Below are the code and all the weights of a small trained network. Each question names an input and a class and asks about switching units off, where a switched-off unit gives its printed mean instead of its output.

import numpy as np


def w(rows, s, z=0):
    codes = np.array(rows[::2]) - 128.0
    scale = np.full(codes.shape[1], s)
    scale[-1] = z or s
    return codes * scale


def f(y):
    return np.maximum(y, 0)


def log_softmax(a):
    a = a - a.max(-1, keepdims=True)
    return a - np.log(np.exp(a).sum(-1, keepdims=True))


def net(x, mask):
    res = np.array(x, float).reshape(1, 7) / 4 @ E
    y = f(res @ A[0][:, :-1].T + A[0][:, -1])
    res = res + np.where(mask, y, B[0][:, -1]) @ B[0][:, :-1]
    return log_softmax(res[-1] @ U[:, :-1].T + U[:, -1])


A, B = {}, {}
E = w([
[128,37,183,150,192,52,105,128,160,164],'x0',
[47,161,95,155,192,152,192,138,193,132],'x1',
[77,148,254,190,96,134,146,78,115,109],'x2',
[208,92,174,124,104,164,216,119,204,116],'x3',
[129,133,135,118,129,123,131,133,127,126],'x4',
[125,134,88,182,79,46,207,175,99,151],'x5',
[107,66,142,149,122,164,122,237,111,73],'x6',
],0.0091)
A[0] = w([
[104,126,207,182,118,82,134,120,132,133,86],'neuron 1',
[149,114,151,102,169,212,75,87,149,96,86],'neuron 2',
[38,160,255,239,65,163,133,113,93,113,118],'neuron 3',
[211,90,160,103,87,102,31,121,89,129,68],'neuron 4',
[57,173,118,126,215,145,172,145,188,121,57],'neuron 5',
[157,136,52,146,108,39,207,165,100,151,59],'neuron 6',
[142,21,191,169,236,23,85,129,179,165,76],'neuron 7',
[135,127,145,73,154,184,71,101,146,103,45],'neuron 8',
[183,115,137,132,96,139,186,112,235,79,51],'neuron 9',
[130,90,137,108,191,185,58,95,170,121,72],'neuron 10',
[169,182,123,113,112,81,121,54,182,215,122],'neuron 11',
[114,72,147,137,109,162,153,201,96,43,115],'neuron 12',
[54,171,118,152,155,73,14,143,72,177,65],'neuron 13',
[13,187,96,119,146,66,40,128,31,140,57],'neuron 14',
[198,107,148,108,81,105,75,138,32,165,93],'neuron 15',
[238,103,174,123,88,165,201,133,222,138,49],'neuron 16',
[191,118,144,93,96,120,190,97,209,141,72],'neuron 17',
[142,125,150,120,147,57,108,52,179,208,138],'neuron 18',
[143,43,176,123,210,49,125,112,151,152,71],'neuron 19',
[138,131,110,168,52,34,192,169,80,144,69],'neuron 20',
[97,144,196,163,122,171,98,79,126,76,119],'neuron 21',
[186,76,16,56,176,124,122,175,133,173,91],'neuron 22',
[201,173,136,101,128,90,125,65,101,178,115],'neuron 23',
[110,62,159,138,174,138,120,205,96,105,76],'neuron 24',
[163,103,156,147,115,147,139,185,177,90,100],'neuron 25',
[172,113,48,71,169,114,96,219,168,120,122],'neuron 26',
[61,167,98,125,165,81,86,134,53,131,89],'neuron 27',
[139,245,99,102,36,211,157,138,72,79,47],'neuron 28',
[121,135,106,171,85,20,206,177,88,166,67],'neuron 29',
[146,173,125,130,130,95,170,27,120,207,83],'neuron 30',
[134,202,122,113,111,89,133,52,148,185,116],'neuron 31',
[103,132,95,186,35,12,221,151,82,129,75],'neuron 32',
[197,106,3,81,186,140,95,180,148,146,71],'neuron 33',
[125,73,166,155,119,186,123,228,101,96,123],'neuron 34',
[189,125,177,111,45,79,88,109,57,82,60],'neuron 35',
[159,229,104,146,100,144,122,81,153,141,117],'neuron 36',
[65,157,133,107,141,105,38,131,97,147,3],'neuron 37',
[119,119,147,64,190,202,49,86,125,105,30],'neuron 38',
[116,30,138,136,144,96,129,100,128,159,53],'neuron 39',
[31,123,87,167,215,154,208,130,191,144,96],'neuron 40',
[143,242,89,98,29,244,164,119,76,37,82],'neuron 41',
[64,79,107,125,114,141,111,181,118,55,77],'neuron 42',
[52,132,123,137,135,133,90,149,66,130,77],'neuron 43',
[242,52,147,86,11,97,82,100,39,105,86],'neuron 44',
[173,97,167,109,95,142,215,100,135,107,25],'neuron 45',
[109,52,128,194,79,182,112,231,119,85,109],'neuron 46',
[113,147,144,59,150,201,73,101,159,114,57],'neuron 47',
],0.007,0.0032)
B[0] = w([
[148,144,131,81,78,60,125,110,146,114,181],'neuron 1',
[144,123,154,156,82,169,62,192,190,156,195],'neuron 2',
[161,141,181,25,57,59,182,29,142,83,245],'neuron 3',
[60,174,144,152,174,140,165,133,177,126,207],'neuron 4',
[58,189,114,121,168,170,173,111,182,124,193],'neuron 5',
[168,154,193,140,89,170,73,128,178,151,193],'neuron 6',
[101,132,26,144,87,5,157,229,132,146,254],'neuron 7',
[151,134,167,133,102,174,46,148,172,161,179],'neuron 8',
[185,96,109,158,184,170,159,136,120,87,183],'neuron 9',
[152,164,184,184,72,149,86,172,160,176,194],'neuron 10',
[117,108,99,85,135,170,103,115,37,189,195],'neuron 11',
[119,82,94,85,115,185,96,101,45,183,200],'neuron 12',
[203,79,110,171,168,139,168,143,121,61,224],'neuron 13',
[232,41,133,208,186,170,178,122,107,46,238],'neuron 14',
[46,179,134,113,203,155,175,109,162,105,204],'neuron 15',
[234,58,122,214,190,160,172,128,110,44,206],'neuron 16',
[183,70,114,167,181,168,133,134,86,85,180],'neuron 17',
[99,99,89,74,128,126,114,152,68,170,199],'neuron 18',
[121,128,48,156,118,42,135,193,122,163,211],'neuron 19',
[149,171,202,165,124,175,64,150,175,162,195],'neuron 20',
[143,142,154,106,48,89,122,109,157,98,195],'neuron 21',
[136,151,169,69,86,76,132,36,152,81,238],'neuron 22',
[89,126,111,107,137,154,116,112,75,150,187],'neuron 23',
[131,113,118,106,135,126,119,133,75,185,191],'neuron 24',
[136,65,102,121,154,167,140,126,87,138,178],'neuron 25',
[136,140,175,49,77,83,162,62,123,108,228],'neuron 26',
[193,97,130,173,151,157,154,106,125,69,203],'neuron 27',
[114,126,62,175,109,13,144,218,133,146,211],'neuron 28',
[150,160,201,167,89,200,25,160,194,161,201],'neuron 29',
[113,98,114,100,124,165,105,108,79,159,186],'neuron 30',
[129,82,112,75,140,172,107,105,60,195,189],'neuron 31',
[146,145,196,145,120,169,37,129,183,175,211],'neuron 32',
[143,137,184,86,65,66,154,54,150,66,236],'neuron 33',
[101,109,104,71,160,166,119,116,61,204,208],'neuron 34',
[79,197,129,139,169,124,174,103,158,105,198],'neuron 35',
[110,118,88,115,129,116,132,155,69,178,180],'neuron 36',
[163,86,136,169,149,154,128,125,131,85,182],'neuron 37',
[154,156,157,161,84,179,66,156,181,155,200],'neuron 38',
[113,139,75,158,108,77,120,169,132,130,172],'neuron 39',
[31,210,141,116,189,174,174,103,164,107,221],'neuron 40',
[114,111,8,172,103,3,144,222,123,159,232],'neuron 41',
[106,87,119,105,141,158,113,116,85,146,179],'neuron 42',
[194,92,130,136,152,160,170,107,110,117,180],'neuron 43',
[11,201,132,128,198,184,204,126,174,93,239],'neuron 44',
[181,121,142,153,146,131,146,121,133,84,167],'neuron 45',
[94,96,128,83,117,168,103,101,62,185,215],'neuron 46',
[142,158,168,141,108,131,54,168,157,161,187],'neuron 47',
],0.0064,0.0091)
U = w([
[219,75,121,207,185,146,158,129,124,59,125],'0',
[152,170,174,173,72,154,28,163,213,173,20],'1',
[97,135,53,164,94,7,146,213,134,152,254],'2',
[2,207,127,136,210,151,187,107,187,103,179],'3',
[154,146,163,70,30,48,149,34,150,84,183],'4',
[96,94,99,82,137,166,100,111,24,204,62],'5',
],0.0096,0.0007)

Each question gives the input, the list of numbers given to net, and the class t.
The units are the neurons (one row each of A and B). Each row of codes is followed by its name. A weight is (code - 128) times the scale printed after its matrix; where a second scale follows, it is the last column's (A, B and U).
mask holds one flag per neuron, in row order. A switched-off neuron (its flag False) gives its mean, the last column of its row in B, instead of its output. The means were averaged over made-up inputs and are rounded, as every weight is.
A unit's drop is (log p(t) with every unit on - log p(t) with that unit switched off) / (log p(t) with every unit on - log p(t) with every unit switched off).
The circuit of an input: a set's keep is (log p(t) with only the set's units on - log p(t) with every unit switched off) / (log p(t) with every unit on - log p(t) with every unit switched off). Starting from the 12 units with the biggest drops (on a tie, the unit counted first), units are removed one at a time, each time the one whose removal leaves the highest keep (on an exact tie, the one counted first), for as long as the keep stays at least 0.8.
units of the circuit, in order: the units of the circuit, biggest drop first
top k neurons: the k neurons with the biggest drops, biggest first
drop when u is switched off: that unit's drop, to one decimal
input [6,7,-4,8,7,8,-7], class 0: units of the circuit, in order : (neuron 16)
input [1,0,-6,5,-5,5,6], class 4: units of the circuit, in order : (neuron 22; neuron 26)
input [5,-3,2,-1,5,-3,5], class 2: top 2 neurons : (neuron 7; neuron 19)
input [2,0,-1,-3,0,5,5], class 1: units of the circuit, in order : (neuron 29; neuron 32)
input [4,5,3,7,-6,7,-8], class 5: units of the circuit, in order : (neuron 11; neuron 30)
input [5,3,-6,2,-3,-2,7], class 5: units of the circuit, in order : (neuron 34; neuron 46)
input [2,-6,4,2,-4,4,-6], class 3: top 2 neurons : (neuron 44; neuron 35)
input [7,7,3,4,-3,-1,-8], class 5: units of the circuit, in order : (neuron 11; neuron 18)
input [2,-5,-3,6,5,-1,-5], class 0: top 2 neurons : (neuron 16; neuron 17)
input [8,-6,8,8,-8,4,-3], class 0: top 4 neurons : (neuron 16; neuron 17; neuron 9; neuron 45)
input [-8,0,0,-7,-7,-4,8], class 2: top 2 neurons : (neuron 41; neuron 28)
input [-1,3,2,7,0,-8,-2], class 1: top 3 neurons : (neuron 2; neuron 14; neuron 47)
input [4,3,4,2,-2,-7,-7], class 1: top 3 neurons : (neuron 10; neuron 2; neuron 38)
input [4,-6,3,-5,3,0,4], class 3: units of the circuit, in order : (neuron 44; neuron 15)
input [2,-8,1,5,1,-7,1], class 3: units of the circuit, in order : (neuron 44)
input [-3,3,2,-1,-5,-1,1], class 2: units of the circuit, in order : (neuron 44; neuron 41)
input [7,-1,5,-8,1,3,-7], class 0: top 2 neurons : (neuron 14; neuron 13)
input [-1,4,-7,-2,3,-6,-7], class 4: top 2 neurons : (neuron 33; neuron 22)
input [-2,2,6,1,5,7,7], class 1: top 2 neurons : (neuron 32; neuron 29)
input [-8,-3,8,-7,-7,-3,7], class 2: top neuron : (neuron 41)
input [5,5,-6,2,-6,-8,-8], class 1: top 2 neurons : (neuron 10; neuron 38)
input [2,-7,2,6,8,-4,-6], class 3: top 2 neurons : (neuron 44; neuron 4)
input [4,4,0,-6,6,-5,-7], class 5: top 2 neurons : (neuron 18; neuron 11)
input [4,-3,4,-8,0,6,-6], class 0: drop when neuron 14 is switched off : 0.4
input [-1,-7,-7,0,-3,-8,6], class 1: drop when neuron 22 is switched off : 0.0
input [8,-7,4,1,-5,4,8], class 2: drop when neuron 31 is switched off : 0.1
input [-3,-5,-4,-3,-2,-8,8], class 1: units of the circuit, in order : (neuron 38)
input [-5,7,0,4,-1,-7,8], class 5: drop when neuron 34 is switched off : 0.4
